Rows lie near named flat spaces through zero. A row that begins with a name and a colon came from that space; any other row is followed by the name of its block's space that it lies nearest.
kibe-meded: [ 67 -52  33 -42 -29  49 -14  28  12  83  -5 -30 -37  18 -63 -33 -27 -52
  98  75]
kaser-pid: [ 16  61  17   4 -39  31 -25 -20 -34  -1 -26   9  34  21  38 -56  34  12
  28  11]
kaser-pid: [-16  51  16 -33  63 -11  31 -10 -56  -5 -77  25  47 -14 -38 -10 -27  -5
   9 -34]
vire-kan: [ 22 -14  -6 -40  33 -28  56  31  32  40 -66 -10  20  24 -40 -21   3  45
   6 -51]
kaser-pid: [ -1  21  11  44 -35  18 -18 -22 -64   5   5  -4  37 -33 -20 -12 -30 -41
 -35   7]
kaser-pid: [ 25  -6  17 -52 -21  -2   3  62   1 -17  34 -27 -40  19 -26  24 -32 -38
 -47  10]
kibe-meded: [-20   2   7  29   1  16  -7 -24  -9 -24  39  12 -17 -34  13  21 -16 -13
  -7  -2]
vire-kan: [ 18 -57  27  51 -24  56 -10  -9  19  21  19 -11 -38 -23  -1 -57  41   2
  37  26]
kug-bato: [ 20 -62 -19 -41  19 -32   8  35  42  50 -10 -21 -22  26 -44  27 -11 -15
  24  30]
vire-kan: [-11  31  15 -54  40 -12  23  16   3 -35  -1  20 -29   3  11  30  -1   4
 -12 -27]
kibe-meded: [ 25  12  37  38 -29  15  49  14 -70  29 -41 -20  49 -47 -74 -52 -29 -17
 -95 -69]
kibe-meded: [ 32  41  16 -52 -17  22  -9 -14  12  36 -10  15 -11  30  26  -5   6   4
  83  22]
kaser-pid: [ 38 -15  27 -23 -41  35 -19   6  15  36  36  -7 -52   7   6  -1  10 -32
  41  46]
beg-nat: [ -7 -54 -71  -7  25 -75   2   4  42  57 -26 -18  40  29 -37  51 -30   8
  13  17]
kug-bato: [ -7  17   1  -6   7  -7   4 -65  13  47  32  43 -29 -33  34  68   1 -13
  40   1]
beg-nat: [-19 -59  13  -7  84 -12  27  27 -29   5 -57  -5  -1 -29 -88 -11 -16 -36
  -7   6]
kibe-meded: [  9 -48 -12 -47  45 -28  -3  22  17  46 -46  -6  -9  29 -41   6  13 -22
  51  50]
beg-nat: [ 10  28 -32  -3 -46  -8 -22 -21  43  11  30   2  11  37  60  19   4  37
  36   7]
kibe-meded: [ -3 -14 -25   8   1 -42 -21  -2 -53  45 -39 -14  56   1 -54  15 -21 -57
 -30  40]
kaser-pid: [ 14  51  -9 -39 -24   4 -16  39  22 -50 -27 -14  24  78  52 -55  38  60
  17  -5]
vire-kan: [  5  -2  14 -20  23  -8  54  29  25 -12 -15  -1 -17  -5 -12  -8   8  39
 -39 -68]
kibe-meded: [  7  54  12 -49   8  13  39  41  28 -65  -2  -3  -3  29  18 -15 -33  62
  -5 -71]
kug-bato: [ 18  22   4 -13 -31  -9  19  -8  18  25  22   7 -13  -1  23  25   7  12
 -24 -32]
vire-kan: [  5   1 -31  51 -35 -38  22 -14 -12  44 -29 -15  70  -8 -17 -11   1  26
 -71 -50]
vire-kan: [-16 -39  14  36  23  26  -9   0 -28 -16   2  -7  -7 -36 -39 -18 -19 -33
   3  23]
kug-bato: [ -9  52 -10  28 -42   9 -47 -27 -62 -18  11  -1  53  -1  12   1 -36 -36
 -10  32]
vire-kan: [ -8   0  -7  39  17 -10   7 -48 -26  52 -61  18  49 -19  -8 -31  39  12
  18  -8]
kug-bato: [ 26  76  -1 -11 -51 -14  16 -50  -3  59  -5  27  30   4  48  21  18  25
  -5 -44]
vire-kan: [-12  80   0 -72   5 -45 -15 -14 -32 -13  16  38 -14  17  48  85  12 -42
 -35  12]
beg-nat: [ 42  -3  42   3 -48  43  23 -10 -17  56  50  -7 -31 -52 -47  24 -74 -51
  -5 -15]
kaser-pid: [ 20  -2  -4 -64 -14 -22   6  51  49 -15  35 -13 -50  44  21  36   9   7
 -23   0]
kug-bato: [ -2 -47 -18   2  14 -11 -16 -29  12  57  24   4 -17 -21 -31  58 -42 -47
  53  51]
vire-kan: [-23  24 -43  33 -15 -16 -54 -39 -39   2  -6   0  69   9   6  16 -39 -24
  27  50]
kug-bato: [  5  -5 -32  -4 -20 -23 -14  32   4 -10  -1 -31  35  33 -19   4 -39   1
 -21  10]
kibe-meded: [-14 -46 -22  30   3 -20  -7  10  31  -8   5 -11 -10   9  15  -9  50  22
 -26   7]
beg-nat: [ 16  11 -25  44 -45   5 -12 -33  15  42 -26  -6  55  21  29 -47  30  49
  35  -4]
kug-bato: [-14  40 -52 -52  16 -63   9  41  45 -51 -25  -8  36  75  39  20   4  69
 -24 -36]
kug-bato: [ 40  34  -2 -73 -32 -39  -9 -19  -2  96  -6  19 -11  31  15  60  22 -44
  21  37]
beg-nat: [ 20  -4   3  24 -46  21  -7 -25  15  36  36  -2 -10 -13  14   5  -7  -1
  18   5]
kaser-pid: [  4  23  22  29 -38   7  -8 -47 -48  39  31  21  -7 -49   8  31   7 -53
 -41   4]
kaser-pid: [ 22 -15   7 -15 -29  16 -14  27  17  -1  26 -20 -26  19   0  -6  -4 -11
   8  25]
kibe-meded: [ -1  -1  29  25  -8  38  34  31  -8 -57  34 -19 -14 -38 -31 -18 -60   9
 -55 -61]
beg-nat: [  9   3  47 -13  -6  45 -16   5 -41 -13  35   3 -44 -31 -22   7 -30 -68
   7  36]
kibe-meded: [  4 -35 -51 -23 -17 -32 -66  10  34  24  10 -19   3  65  19  25  16 -22
  60 102]
beg-nat: [  5 -26 -34   4 -18  -3 -27 -30  63  34  38   3 -18  21  37  33  -2  19
  81  40]
kaser-pid: [  5 -29  -6   0  -5  11  -8  54   9 -41   4 -38   3  23 -29 -31 -28   4
 -13  10]
vire-kan: [-21   2  -5 -32  46 -11   3  30 -15 -46  -5  -6   4   2 -37  25 -63 -21
  -3   3]
kug-bato: [  9 -12 -19  54 -60  13 -29 -10 -30  18  39 -31  40 -20 -36  11 -80 -41
 -19  24]
beg-nat: [  8 -15   9  24 -10  22  -6 -16  -6  24  -5  -1   3 -13  -9 -24   7  -6
  26  14]
beg-nat: [ 16  58 -32 -25 -46 -13 -45  -3 -19  10 -18 -12  66  59  19  -3 -31  -3
  37  41]
[ 26   0  20  18 -66  30 -28 -14   1  23  48  -2 -35  -3  36  -8  39 -22
  -4  32] : kaser-pid
[ -7 -59  -1  29  14  20  -2  59 -13 -47  -3 -48  12  -5 -73 -42 -57 -15
 -27  10] : kaser-pid
[-16  11 -27 -31  50 -37  34  -4  57  -6 -34  21   5  27  33  14  29  73
  28 -47] : kug-bato
[  3  -4  -8 -21   2  -9   2   9  49  -8   5   4 -26  31  42  -2  48  40
  18  -4] : kaser-pid
[-39 -13  -7  71 -16  17 -35 -37 -24 -43  79   6 -15 -55  16  43 -38 -40
 -32  21] : kibe-meded
[  6  40   4 -61  26  -7  33  24  15 -23 -14   5   1  20  -7  17 -47  26
  16 -42] : beg-nat
[-20 -22  36   8  36  27  17 -33  18 -11  50  37 -85 -58  24  36  26 -14
  14  -8] : kug-bato
[ 28 -23  31 -24  -1  43  12  29  12   5  15 -17 -37  -6 -39 -16 -43 -15
  40   8] : kibe-meded
[  3 -20  -3 -33   4 -21  13  47  30 -24  27 -15 -39  17  -3  29   0   0
 -47 -11] : kaser-pid
[-10   7  -3  -7  23   5   5  58 -14 -72 -46 -29  39  34 -25 -64 -14  33
 -21 -19] : kaser-pid
[ 30  15  34 -43  19  11  25 -19  -9  70 -54  24  -8  -2 -15 -20  31  -6
  59  -1] : kibe-meded
[-18  26 -18 -12  21 -30 -16 -41  -5  20 -19  33  12   9  38  29  39  -1
  28  21] : kibe-meded
[-29  25 -24 -35  51 -20  -6  15 -12 -51 -19   1  32  19 -20  27 -72  -1
  26   4] : vire-kan
[-14  -5   4  10   5   8 -23  -4  -6 -25   9   6 -15   1  22  -9  33  -9
   3  27] : beg-nat
[ 16 -89  10  71 -15  38  38  26  31  13  22 -43 -12 -45 -67 -45 -42  20
 -25 -40] : kug-bato
[ -9  22 -34   7 -24 -18 -23  38 -14 -55  -6 -34  57  42  -3 -17 -38  15
 -41   0] : kug-bato
[ 33  15  34  18 -51  48  11  -7   3  17  17  -4 -15 -12  15 -42  14  16
   5 -23] : kibe-meded
[ 47 -18 -13  10 -39  -9  23 -10  12 106 -42 -20  48   9 -44 -24 -16  14
  24 -15] : kug-bato
[-16  29  54 -30  33  31 -20  35 -89 -72 -15   5 -19 -15 -30 -25  -4 -74
 -35  35] : beg-nat
[  15   55   53   -7   -4   47   65   19  -18  -43    0    3   -3  -35
  -16  -35  -46   37  -42 -105] : kibe-meded
[ -8  28 -15  16 -11 -13  11 -12   6 -13   0   5  26   2  24   3   0  34
 -25 -39] : vire-kan
[-31   7  67  47   1  49   0 -32 -42 -59  73  38 -89 -85  46  10  63 -42
 -75 -14] : vire-kan
[ 12   4  21 -12  -1  35  32 -15  61  -1  45  18 -57 -17  34  14  -7  44
  48 -42] : beg-nat
[-36   9 -18  65 -29  24 -69 -35 -45 -53  58  -3  22 -23  20  16 -45 -46
   1  59] : vire-kan

Each name stands for a flat space through zero: a line, a plane or more. A row that begins with a name and a colon came from that space; any other row is followed by the name of the space it lies nearest, among the names in its block.
fupa-rus: [ 29  -9  12  -4 -21 -25  -7 -16  -8  -6   3  -1  24  -6   6  10   2  13
 -19 -10]
fik-sotad: [-19 -18  12 -11  10  20  38  21  24  13   4 -43 -16  14  -3 -10   4  -3
  42   7]
fik-sotad: [-35  -1  -2 -55  53  33   5  35  13  16  62 -50  25 -30 -20 -37  22 -38
  70  12]
duto-vuva: [ 47  -3  -3  16 -50   9   2  -5  24  13 -13 -18  -4  15  21 -10  36 -11
   2  15]
fupa-rus: [ 70 -43  14 -72  23   5  93 -22 -17  10   2 -55  -6  24  16 -58 -15 -19
  41   5]
vasek-gipad: [  0  12 112 -16 -61 -19  34 -23 -19  41 -38 -11  58 -10 -55  30 -17  18
 -49  35]
fik-sotad: [  0 -41  42 -28   4 -26  63 -32  -7  19  10 -33  12  17   7  -1 -42  20
 -18 -11]
duto-vuva: [ 12  23  -3 -19  42  21   2 -11   1  36 -21   9 -26 -24   9  -7 -52 -41
   1   5]
duto-vuva: [ 55 -17   6   6  -6  -7  11 -35 -16   6 -21  10   1  17  20  -7 -16   5
 -34 -13]
mada-lagad: [ -8  56  35  -7 -52 -15 -37  65  44  -3 -55 -21 -12 -64 -29  75   4  -2
  58  20]
duto-vuva: [ -8 -26  -7  81   9  25  24 -22  42  47 -23  15 -34  40  10   5 -22 -21
 -69 -11]
fik-sotad: [-64  -6 -19   3 -23 -42 -25  -3  19 -10  71  -5  26 -16  15  15  13  16
 -17  -6]
vasek-gipad: [-48  -4   4  27  -3  29 -12  -1 -11  -3   9   7  -1  37   1 -12  21  32
  -3   6]
mada-lagad: [ 16  36  31 -55 -12  17   0  26  -3  16  -4 -27  27 -41 -34 -12  22 -35
  51  39]
fupa-rus: [ 50  35 -22 -12 -10  14 -68  -5  -1   1 -23   4 -22 -25  57   5  -7  -2
  34  -5]
mada-lagad: [  0 -20  35 -15   4  -3  12 -32 -19  13  -8 -16  -1  20  31   3 -41  40
  -5 -15]
fik-sotad: [-23  -7  14 -47  10 -35  42 -41 -51  -8  29  18  26   3 -12 -22 -35  11
 -35   9]
fik-sotad: [-55  56  49 -54 -21 -12 -34 -35 -63   3 -18  26   3 -16  21  17 -62  55
   1  25]
duto-vuva: [-34  14  19  -3  12 -31  25 -15   5  23 -17  22 -12 -25 -18  33 -69 -13
 -44   1]
fupa-rus: [ -1  -5  18  -2  66  68  30 -30 -31  43 -30  10 -28  38   6 -44 -46 -13
  -8   6]
mada-lagad: [ 55  31  -9  -7  -9  27 -11 -28 -32  13 -27  34   0   4   4 -37   9 -32
 -20  27]
duto-vuva: [-36  46 -73  -7  31  18 -20 -10  29  33  12  25 -70 -25  54 -18 -50 -60
   9  18]
duto-vuva: [-83   3 -38  45  28  -3  -9   9  60  33  33  10 -32 -16   9  24 -33 -34
 -31  -9]
vasek-gipad: [ 59  20  32 -43   3   0  44 -20 -60   2 -19  35  54 -14 -78 -40  16 -47
 -39  39]
duto-vuva: [ 71 -25  31 -17  23  29  -8   1 -33  -9 -11 -22  38  11 -11 -22  30  16
  26 -19]
vasek-gipad: [  9  -8   5   3  47  45 -31 -36  -8  43   5  -6  -8  12  51 -21 -38   1
  -6 -20]
mada-lagad: [ 17  27  -7  45 -39  18  -9  -5   6  -1 -87  28 -74  34  36  24 -24  25
  -3   9]
duto-vuva: [  4 -17 -21  -7  61  25 -42  18   7  -1  45 -21  20 -19  11 -14  15 -11
  35 -33]
mada-lagad: [  1 -27 -26 -23  18  -8  30 -22 -27 -25  23  -2 -16  33  31 -34  -9  21
  10 -10]
vasek-gipad: [ 17 -40 -44  -9 -53 -92  17 -39  16 -29  63  -9  12   1  56   7   1  18
 -38 -24]
fik-sotad: [ 32  47  18  13  13  50 -47  13 -21   2 -98  26 -52   0  14  24 -34  20
  34   0]
fik-sotad: [-66  62  14 -30 -16  33   0  13 -42 -15 -50  26 -51  18  -4  -7 -21  33
  48  51]
mada-lagad: [ 17 -45 -13  61 -40  -1  59  -2  31  -6 -22  -6 -29  65  -1  -7  34   8
 -31   1]
fupa-rus: [ 38  -7  -1   0  35   9  36 -18  10  27 -55   0 -58   6  29   7 -73 -17
  -3 -16]
fupa-rus: [-44 -14 -26  83  -6  -2 -49  -8   8 -16  11  41  -4  32  15  25  13  40
 -57 -30]
vasek-gipad: [  7  18 -79   6  42  18 -26  41  23 -26   8  15 -42 -22   7 -13  19 -45
  46  -8]
vasek-gipad: [ 48 -26 -16 -27 -34 -73  27 -17  15 -22   9 -21  -7 -15  39  22 -23   9
  -2 -23]
vasek-gipad: [ 16  69   2  -4 -11  65 -35 -16 -26  38 -42  38 -14  -2   1 -37   6 -41
  -2  55]
duto-vuva: [ 33 -37  -5  59  -3   2   5 -26  38  35  -3  -4  -3  22  24   7  -5 -14
 -57 -25]
fupa-rus: [-17  16  10   2  16  59 -29 -42 -35  32 -15  13 -25  40  54 -33 -29  27
   0  10]
vasek-gipad: [-10  21  11   3 -40  22  13  -4 -41 -22 -29  25  -6  43 -18 -25  35  26
   2  40]
fupa-rus: [ -52    6    5   34   31    0   12   46   15   -6   10   27   31  -25
 -101   20   27  -37  -30    6]
mada-lagad: [ -8 -25 -26  14  10 -38  -9 -18  -8 -29  16  16 -10  11  31  18 -24  36
 -24 -39]
mada-lagad: [ 17  -8  28   7 -11  16  18  -5   7  28  -1 -13  27   6 -24 -13  20 -20
 -19  15]
mada-lagad: [ -7  -7  26  33  48  63 -11 -38  -9  73  31  18  56  10 -32 -45  10 -50
 -74  11]
fik-sotad: [-87  44  42 -42 -38  33   2  24   3  17  -9 -39 -26   6  11   0  -3  32
  78  55]
vasek-gipad: [-18  10  26   3 -18   9  15   4 -23  -6  -8  15  25  13 -47  -9  27   5
 -16  27]
fupa-rus: [-21 -41 -12  48  24 -27  61   7  34  -3 -18   9 -36  21 -21  30 -36  -4
 -42 -28]
fik-sotad: [ 62 -68   8  26   4 -43  28 -31  28  16  23 -23  35   3  11  14 -10  -7
 -61 -50]
fupa-rus: [ 39  -4 -15  -6 -14  -1 -15 -31   0   5 -22 -10 -42  17  80  -1 -34  25
  14 -15]
[ -5 -17 -61  43 -13 -29 -11 -39  24   3  28  26 -30  19  61  -1 -18  -4
 -56 -21] : duto-vuva
[ 34 -22   9  -2 -33 -32  -7 -27 -13 -13  14  -6  29   8  22   4  10  29
 -23 -16] : fupa-rus
[ 48 -38  16 -54 -27   6  17 -50 -47  -6  44 -41  39  46  53 -65  33  39
  21   6] : fupa-rus
[ -2 -19  46 -25  13  12  17 -34 -23  28   1 -24  14  18  20 -11 -36  28
  -4  -5] : mada-lagad
[-56 -28 -15  23  28  11  64  12  23   3   1  -7 -45  39 -11  -8 -19  -2
  -1   0] : fupa-rus
[-17 -19 -58  21  -8 -17 -38 -26  30   0  48  -9 -30  13  91  -2 -11  18
  -3 -29] : vasek-gipad
[-64 -15 -24  42  10  43 -30  -1  -5 -12  21   4 -27  59  39 -19  22  51
  13  -9] : vasek-gipad
[ -1  16   1   2  -1  15 -11  -4  -3  13  -4   9   1  -4  -2  -7   2 -13
  -5  13] : vasek-gipad
[ 14   9 -10  14 -19 -28 -22   5   7 -17 -14  15  -4 -16   4  30  -3   8
 -11 -12] : mada-lagad
[-16  59  28 -92  25  -3  19   4 -78 -27 -40  28 -11 -30 -34 -10 -50   9
  46  35] : duto-vuva
[ 28   6  -2 -60 -52  -9   2 -32  -6   4   0 -46 -37  16 100 -21 -20  36
  61  15] : fupa-rus
[ -6 -12 -39  -1 -16 -25  25  10   1 -50 -19  -1 -61  32  38   7  -9  39
  36 -11] : mada-lagad
[-33  12   1  31 -32 -13 -36 -16   5   2  -8  18 -14   9  33  30 -18  37
 -27  -5] : fupa-rus
[-54 -29   9  29  64 -34 -66 -44 -15  12  50  27  35 -20  33  46 -76  49
 -74 -76] : mada-lagad
[ -8 -61 -10   3  76   0  21  -2 -17 -20  50  -8  29  20 -17 -21   2  12
 -10 -48] : vasek-gipad
[-21 -51  53   3  -8 -42  32   3  16  -4   7 -42  23   7  -8  46 -23  53
  -7 -35] : vasek-gipad
[-24 -54  -1 -40  33 -45 103 -34 -30 -13  51  -3  18  27 -24 -37 -29  -1
 -38  -5] : fik-sotad
[-16 -10 -21  11 -11 -23 -16 -15  21   7  40  -3   8  -7  28   6  -1  -2
 -23 -11] : vasek-gipad
[  32   56  -28   10   48   81 -102    4  -21   19  -29   35  -19  -20
   30  -22    4  -26   30    1] : fupa-rus
[ 30  20  24 -20 -39 -44 -28  -5  -9 -18 -42   0  -9 -28  28  52 -37  40
  12 -14] : mada-lagad
[ 34 -36  34  19 -46  28  83 -11  14  24 -37 -36 -17  68  -5 -31  29   3
  -3  30] : mada-lagad
[  9  -4  -6   7   2  -8   3   2   9  -2  -9   2 -11  -3   4  10 -10  -3
  -4  -9] : fupa-rus
[ 57  -4  29 -38   3 -33  35 -13 -14   9 -10  -4  34 -34 -33   4 -20 -30
 -22   0] : vasek-gipad
[-15  -8 -33  40  13 -35 -55  -6   9 -22  15  30  -4 -14  28  43 -22  26
 -35 -48] : fik-sotad
[-11  38  50   3 -59   8 -20 -32   1  52 -20   5  18  -9   7  12 -13  -1
 -38  39] : vasek-gipad

Rows lie near named flat spaces through zero. A row that begins with a name and a colon came from that space; any other row is followed by the name of its block's space that it lies nearest.
feni-nofe: [ 42  -8  16  -9 -41 -13  23 -77  12 -44   0   8  22  -1  32  20   4  17
 -52 -68]
feni-nofe: [-35 -21  45  72  55 -25 -29  11 -28  28 -27  66 -80 -19  20  21  17   0
 -49 -52]
fevop-gavam: [-28 -82   2 -82 -69  73  22   7  92  22 -22 -53 112 -21  38 -35  21 -37
 -18  90]
bulut-vov: [  0 -46   6 -20  36  -2 -37  31  27  24 -24 -38  23  14  11  45  -9  -1
  14  -4]
fomo-noz: [ 12 -47   5  12 -12   5  -5 -76  -5  31  -6   8  -1 -23  13  19  19  -8
 -29 -14]
fevop-gavam: [-38 -35 -22 -36   7  34 -23  46   7  -5 -12  -3 -81  -5  40  -1  -1  13
 -79 -16]
fomo-noz: [  8 -13 -32 -49  -3  -6 -19 -37  -5 -22  16 -56  12  33   2  11 -21 -12
  26  40]
fevop-gavam: [ 72  -3 -49 -28 -48  31 -27  13  -7  17  25 -50   2  25  16  12   3  25
  10   2]
fomo-noz: [  0  15 -19  -7   9 -32 -17 -20 -42 -44  18 -32 -80  38  12  33 -16  17
 -30 -11]
fomo-noz: [ 10  16   7 -52   2  -5 -13 -11   9  -7   1 -16  14 -31  -3   9  -6   1
  12 -10]
fevop-gavam: [-11   9 -25  31  31  15 -27  38  -3  39 -13  66 -22 -32  -9 -28  -8  16
 -38 -74]
fevop-gavam: [  0  19  -5   4  32 -23 -11   9  12  19  -7  -3  57  -6 -38   6 -19  -2
  40 -14]
feni-nofe: [-54   2 -41 -25  26  -4  25 -31  -5 -39  10  -9  -5  27 -33 -30 -34 -23
  17  46]
feni-nofe: [-16  65   3 -57  48 -69 -33 -49 -11   5   5 -36  47 -58 -65  28 -31 -10
  48  -9]
fevop-gavam: [-93 -17  -7   3  64 -24   5  53  47  -4 -35 -15  52  20 -32  -1 -38 -15
 -13  12]
feni-nofe: [-28  35   6 -42  -5  -5  11   7  21 -32   0   4  39 -21  -8 -37 -14 -13
   6  13]
fomo-noz: [-13 -12   7   6  16  -5  -5   0  13  -3  -8   9  40  16   0 -16  -9 -21
  28  18]
bulut-vov: [-17 -34  29   1  39 -10  21  20  -6 -46 -13 -16 -85  39  21  60  -4  14
 -14 -10]
feni-nofe: [ 49 -33   0  71  22   4 -38  39 -19  51 -10  18 -38  28  19  44  13  28
  -4 -56]
feni-nofe: [  4  25  26  -6  -6 -23 -13  -6   1   2  -4   2  13 -32   3   8   7   4
 -14 -23]
fomo-noz: [-48  -1  11  59  37  13  73  57  48  14 -34  63  45 -16 -51 -18  -8  11
 -13 -45]
fomo-noz: [-47  21  30  42  65 -29  11  14 -11  -4 -22  69 -47 -32 -24   5  -8   7
 -25 -63]
feni-nofe: [ 33  24  16  -3  25 -33 -18  12   9   5  -4 -19  55   5 -22  32 -14   7
  56 -23]
fevop-gavam: [ 29   1  -8  17  10  18 -19  22   9  43  -7  38  27 -25  -8 -13   3   8
  14 -44]
fomo-noz: [-17 -11   6 -24  44 -10  -6 -27  19  -2 -20  29  15 -34 -12   9 -18  -3
  -8 -55]
fevop-gavam: [ 15  38  14  79 -31 -11  17  -1 -19  -3  10  57  21  14   4 -48  15  -1
  -5 -11]
bulut-vov: [ 52  53  -9  -5 -65  25  38   8 -12 -37  34  12   4  11   5 -43  11  13
  26  13]
fevop-gavam: [ 31  14  73  21 -31  17 -18  58  37  27 -20  55  82 -36  42 -43  36 -17
  29  -6]
bulut-vov: [-23  38 -68 -37  -1  -7 -37 -42 -38  -3  28  -5 -33 -17 -20 -42 -25  -6
 -24   7]
bulut-vov: [-41 -68  16  -4  -7  16  12   9  26 -16 -23 -21 -27  25  46  20  11  -6
 -64  20]
fevop-gavam: [-10  50 -16 -35 -14 -34 -23   5   0 -18  14 -48  42   3 -14  -9 -19  -3
   6  24]
bulut-vov: [-44  21 -33 -51  31  -5  33 -53  30 -25  -3  23  72 -33 -58 -44 -43 -22
  22 -11]
fevop-gavam: [ 17 -18 -24  54 -18  47  15 -11  20  65  -9  81  58 -37 -17 -58  14  -3
 -10 -41]
feni-nofe: [-21 -27 -27 -14 -15  45  36   9  18 -31   3  15  -7  29  13 -44  -8 -11
  -7  30]
fomo-noz: [ 52 -12  -7 -40 -59  13 -22 -62 -23  22  21 -44 -32 -33  27  31  30  11
 -29   7]
fomo-noz: [-37 -46 -44  36  39  28  36 -33  -2  47 -13  39 -36 -25 -50   5  -5   6
 -33 -31]
bulut-vov: [  30   29  -52  -37  -61   31    2   17  -45  -74   48  -30 -105   60
   47  -29   -4   22  -28   31]
bulut-vov: [  24   37   54  -13  -41  -19  -20 -107  -64   35   27   17  -51  -97
    4   -3   55  -27   17   42]
feni-nofe: [-15  22  58  -4   6 -46  10 -26  -7   7  -1 -41  27 -25 -26  36  17 -21
  49  60]
bulut-vov: [-10  19  -9 -83 -12  12  43 -28  24 -38   7 -26  16 -37 -25   0 -14   2
   7   8]
bulut-vov: [ 53   2  76  58 -22  -9  -2  18   0  62 -12  12  30 -37   7  37  53   6
  34  -4]
feni-nofe: [-41  66 -25 -85  26 -23 -29 -13   2   6   8 -16  31 -75 -52 -28 -30 -13
  19   8]
bulut-vov: [-13 -41  53  62 -17  13  64  54  39 -10 -31  11   0  27  25  30  28  19
 -47 -14]
[ 56  10 -55 -51 -32  23 -24 -15   3  28  20 -38  25 -21 -13   8  -7  23
   4 -24] : feni-nofe
[ 22  17 -69 -47  13  -5 -88  50 -24  38  16 -74 -37   8  -5  33 -23  29
 -10 -11] : bulut-vov
[ 36 -46  71  53  21 -11   4  -7   1  26 -24  19  -9   2  22  62  32   2
  24 -26] : feni-nofe
[  8  23   9  -8  21 -27  -5  -1  13 -26  -6  10  41   5  -7   4 -22   3
  16 -40] : feni-nofe
[-29  38  28  54  41 -38 -55  77 -31  56  -9   4 -32 -18 -15  12  12   1
  10  13] : feni-nofe
[-17 -25  38  32   3  -4  14 -28   8  10 -16  31  19 -11   9  -6  17 -21
  -3   8] : bulut-vov
[-17  33 -17  18   3 -44 -21 -16 -41  20  19 -51 -19   7 -34  22  -2   0
   5  43] : feni-nofe
[-30 -53  -4  20  17  37  25  -4  24  27 -23  44  -3 -18  -3 -14   7  -8
 -26 -15] : fevop-gavam
[-48  25 -85 -18  30  -7 -20  -5   6   4   4   7  36   0 -48 -48 -52  -1
 -26 -24] : bulut-vov
[-27  -6  10  53  20 -19  29   1  -2 -14 -11  22 -14  23 -10   9  -4   6
 -27 -21] : fomo-noz
[ -6 -30  23  44  22 -16 -40  -3  -5  51 -18  13  13  -5  11  14  14 -15
   0  -1] : bulut-vov
[ 44  11   5  17 -31  38 -57  57 -26  35  11  43 -47 -14  55 -40  31   6
  -7 -10] : fomo-noz
[-58  50 -45 -51  -7 -17   8 -22 -10 -31  23 -36  11  -7 -40 -44 -28 -19
   0  62] : feni-nofe
[-20 -39 -40 -14  29  30  18 -20   0  -8   1  11 -24  22 -15 -13 -20 -12
  17  16] : feni-nofe
[-10  15  50 119 -54   7  45  22 -41  62  11  24 -38 -14 -10 -17  72  -8
   0  84] : fomo-noz
[-90  73   4 101  90 -83 -67 106 -52  11 -10  31 -53  39 -28 -21 -29  -4
 -12   0] : feni-nofe
[-25 -56  -1  33  60  -3 -28 -35  10  10 -28  64  19  15  14 -17 -20 -27
  -4 -42] : fomo-noz
[-18 -45 -27  44  14  12 -16  31   4 -28  -7  21  -7  91  42 -31 -20 -11
 -18   6] : bulut-vov
[ 19   7 -42 -32   9  13 -19  27  28  -2   3 -13  71  24 -14 -24 -32  -2
  43  -5] : bulut-vov
